Here is a tiny trained network, its code and every weight. The questions are about switching its units off for an input and a class, where a switched-off unit gives its printed mean instead of its output.

import numpy as np


def w(rows, s, z=0):
    codes = np.array(rows[::2]) - 128.0
    scale = np.full(codes.shape[1], s)
    scale[-1] = z or s
    return codes * scale


def f(y):
    return y / 2 * (1 + np.tanh(0.7978845608 * (y + 0.044715 * y**3)))


def log_softmax(a):
    a = a - a.max(-1, keepdims=True)
    return a - np.log(np.exp(a).sum(-1, keepdims=True))


def net(x, mask):
    res = np.array(x, float).reshape(1, 7) / 4 @ E
    y = f(res @ A[0][:, :-1].T + A[0][:, -1])
    res = res + np.where(mask, y, B[0][:, -1]) @ B[0][:, :-1]
    return log_softmax(res[-1] @ U[:, :-1].T + U[:, -1])


A, B = {}, {}
E = w([
[128,128,129,128],'x0',
[185,151,145,26],'x1',
[34,107,89,79],'x2',
[93,222,151,136],'x3',
[128,128,128,128],'x4',
[79,105,254,115],'x5',
[128,128,129,127],'x6',
],0.0063)
A[0] = w([
[115,126,141,158,46],'neuron 0',
[141,145,33,119,39],'neuron 1',
[156,143,130,48,44],'neuron 2',
[128,107,135,174,56],'neuron 3',
[107,103,216,115,47],'neuron 4',
[125,149,162,108,17],'neuron 5',
[69,102,103,86,45],'neuron 6',
[175,13,148,113,135],'neuron 7',
[91,80,220,146,92],'neuron 8',
[50,131,82,83,72],'neuron 9',
[91,126,92,224,83],'neuron 10',
[159,206,122,46,159],'neuron 11',
[40,110,86,58,61],'neuron 12',
[160,146,46,154,149],'neuron 13',
[50,124,67,72,142],'neuron 14',
[163,6,127,126,56],'neuron 15',
[117,117,150,94,16],'neuron 16',
[147,150,60,129,39],'neuron 17',
[155,129,100,110,49],'neuron 18',
[143,48,88,171,210],'neuron 19',
[86,102,125,201,74],'neuron 20',
[192,143,146,182,29],'neuron 21',
[219,142,178,171,25],'neuron 22',
[119,91,169,126,36],'neuron 23',
[101,111,143,105,1],'neuron 24',
[123,117,132,217,58],'neuron 25',
[208,146,167,166,25],'neuron 26',
[112,46,109,82,117],'neuron 27',
[70,254,147,119,69],'neuron 28',
[92,131,82,231,115],'neuron 29',
[178,154,121,24,54],'neuron 30',
[88,121,129,220,75],'neuron 31',
[225,78,118,68,175],'neuron 32',
[70,108,94,86,61],'neuron 33',
[71,108,104,175,24],'neuron 34',
[150,149,46,140,56],'neuron 35',
[128,250,156,175,106],'neuron 36',
[229,141,153,194,104],'neuron 37',
[106,92,218,119,59],'neuron 38',
],0.0095,0.0049)
B[0] = w([
[141,104,94,119,97],'neuron 0',
[200,189,75,128,154],'neuron 1',
[156,61,111,76,143],'neuron 2',
[150,100,111,123,106],'neuron 3',
[198,200,69,95,166],'neuron 4',
[168,96,62,118,101],'neuron 5',
[204,119,135,165,131],'neuron 6',
[56,110,58,165,208],'neuron 7',
[186,226,124,86,206],'neuron 8',
[199,115,156,197,162],'neuron 9',
[106,85,131,64,163],'neuron 10',
[46,91,150,91,249],'neuron 11',
[212,95,198,159,182],'neuron 12',
[168,232,116,119,203],'neuron 13',
[168,148,198,192,223],'neuron 14',
[98,72,17,164,161],'neuron 15',
[182,105,75,118,98],'neuron 16',
[180,163,60,121,127],'neuron 17',
[169,113,82,105,105],'neuron 18',
[51,144,141,133,244],'neuron 19',
[132,87,126,72,145],'neuron 20',
[198,114,137,162,119],'neuron 21',
[238,74,157,164,145],'neuron 22',
[153,136,66,118,110],'neuron 23',
[200,116,75,141,93],'neuron 24',
[145,83,147,103,133],'neuron 25',
[234,89,145,161,131],'neuron 26',
[105,120,122,149,177],'neuron 27',
[53,63,2,170,192],'neuron 28',
[98,99,159,52,187],'neuron 29',
[138,60,133,35,186],'neuron 30',
[115,81,142,83,153],'neuron 31',
[63,129,158,119,252],'neuron 32',
[197,115,141,162,138],'neuron 33',
[161,78,116,107,119],'neuron 34',
[194,194,62,104,148],'neuron 35',
[61,109,91,189,188],'neuron 36',
[195,130,196,203,186],'neuron 37',
[205,229,80,109,176],'neuron 38',
],0.02,0.0036)
U = w([
[179,207,64,48,101],'0',
[185,100,159,146,78],'1',
[100,166,147,88,233],'2',
[139,85,119,3,55],'3',
[106,165,140,97,243],'4',
[100,119,46,142,1],'5',
[106,176,152,94,172],'6',
],0.011,0.0064)

Each question gives the input, the list of numbers given to net, and the class t.
The units are the neurons (one row each of A and B). Each row of codes is followed by its name. A weight is (code - 128) times the scale printed after its matrix; where a second scale follows, it is the last column's (A, B and U).
mask holds one flag per neuron, in row order. A switched-off neuron (its flag False) gives its mean, the last column of its row in B, instead of its output. The means were averaged over made-up inputs and are rounded, as every weight is.
A unit's drop is (log p(t) with every unit on - log p(t) with that unit switched off) / (log p(t) with every unit on - log p(t) with every unit switched off).
The circuit of an input: a set's keep is (log p(t) with only the set's units on - log p(t) with every unit switched off) / (log p(t) with every unit on - log p(t) with every unit switched off). Starting from the 12 units with the biggest drops (on a tie, the unit counted first), units are removed one at a time, each time the one whose removal leaves the highest keep (on an exact tie, the one counted first), for as long as the keep stays at least 0.8.
circuit, biggest first: the units of the circuit, biggest drop first
most important unit: the unit with the biggest drop
top k neurons: the k neurons with the biggest drops, biggest first
drop when u is switched off: that unit's drop, to one decimal
input [5,7,-3,3,2,8,-2], class 0: top 2 neurons : (neuron 38; neuron 4)
input [-3,-2,6,-8,-6,1,4], class 5: top 2 neurons : (neuron 15; neuron 7)
input [-1,-8,8,-1,3,7,7], class 1: most important unit : neuron 12
input [0,1,-8,0,-2,-6,-2], class 1: top 2 neurons : (neuron 37; neuron 22)
input [-8,-6,4,-7,8,8,3], class 0: top 2 neurons : (neuron 8; neuron 38)
input [-3,7,0,-7,-5,8,3], class 0: circuit, biggest first : (neuron 38; neuron 4)
input [0,2,-6,8,-1,-5,6], class 5: circuit, biggest first : (neuron 36; neuron 28)
input [-3,-8,0,-8,-6,8,-7], class 0: circuit, biggest first : (neuron 8; neuron 38)
input [-1,7,2,-8,-3,1,6], class 5: top 2 neurons : (neuron 7; neuron 15)
input [3,-2,-6,-3,-5,-1,-4], class 1: top 3 neurons : (neuron 37; neuron 22; neuron 26)
input [-3,-4,7,8,6,-3,-2], class 5: top 2 neurons : (neuron 28; neuron 36)
input [3,8,-7,0,4,7,8], class 3: top 2 neurons : (neuron 30; neuron 11)
input [-3,2,0,8,-1,-1,-1], class 5: top 2 neurons : (neuron 28; neuron 36)
input [-6,-8,-8,2,-1,-5,7], class 1: most important unit : neuron 37
input [3,8,-8,-3,-4,8,6], class 0: top 3 neurons : (neuron 38; neuron 4; neuron 8)
input [-5,8,2,3,-7,-5,2], class 3: drop when neuron 30 is switched off : 0.6
input [-4,1,1,8,-4,-3,6], class 5: drop when neuron 31 is switched off : 0.0
input [2,-8,6,0,8,-6,3], class 3: drop when neuron 29 is switched off : 0.6
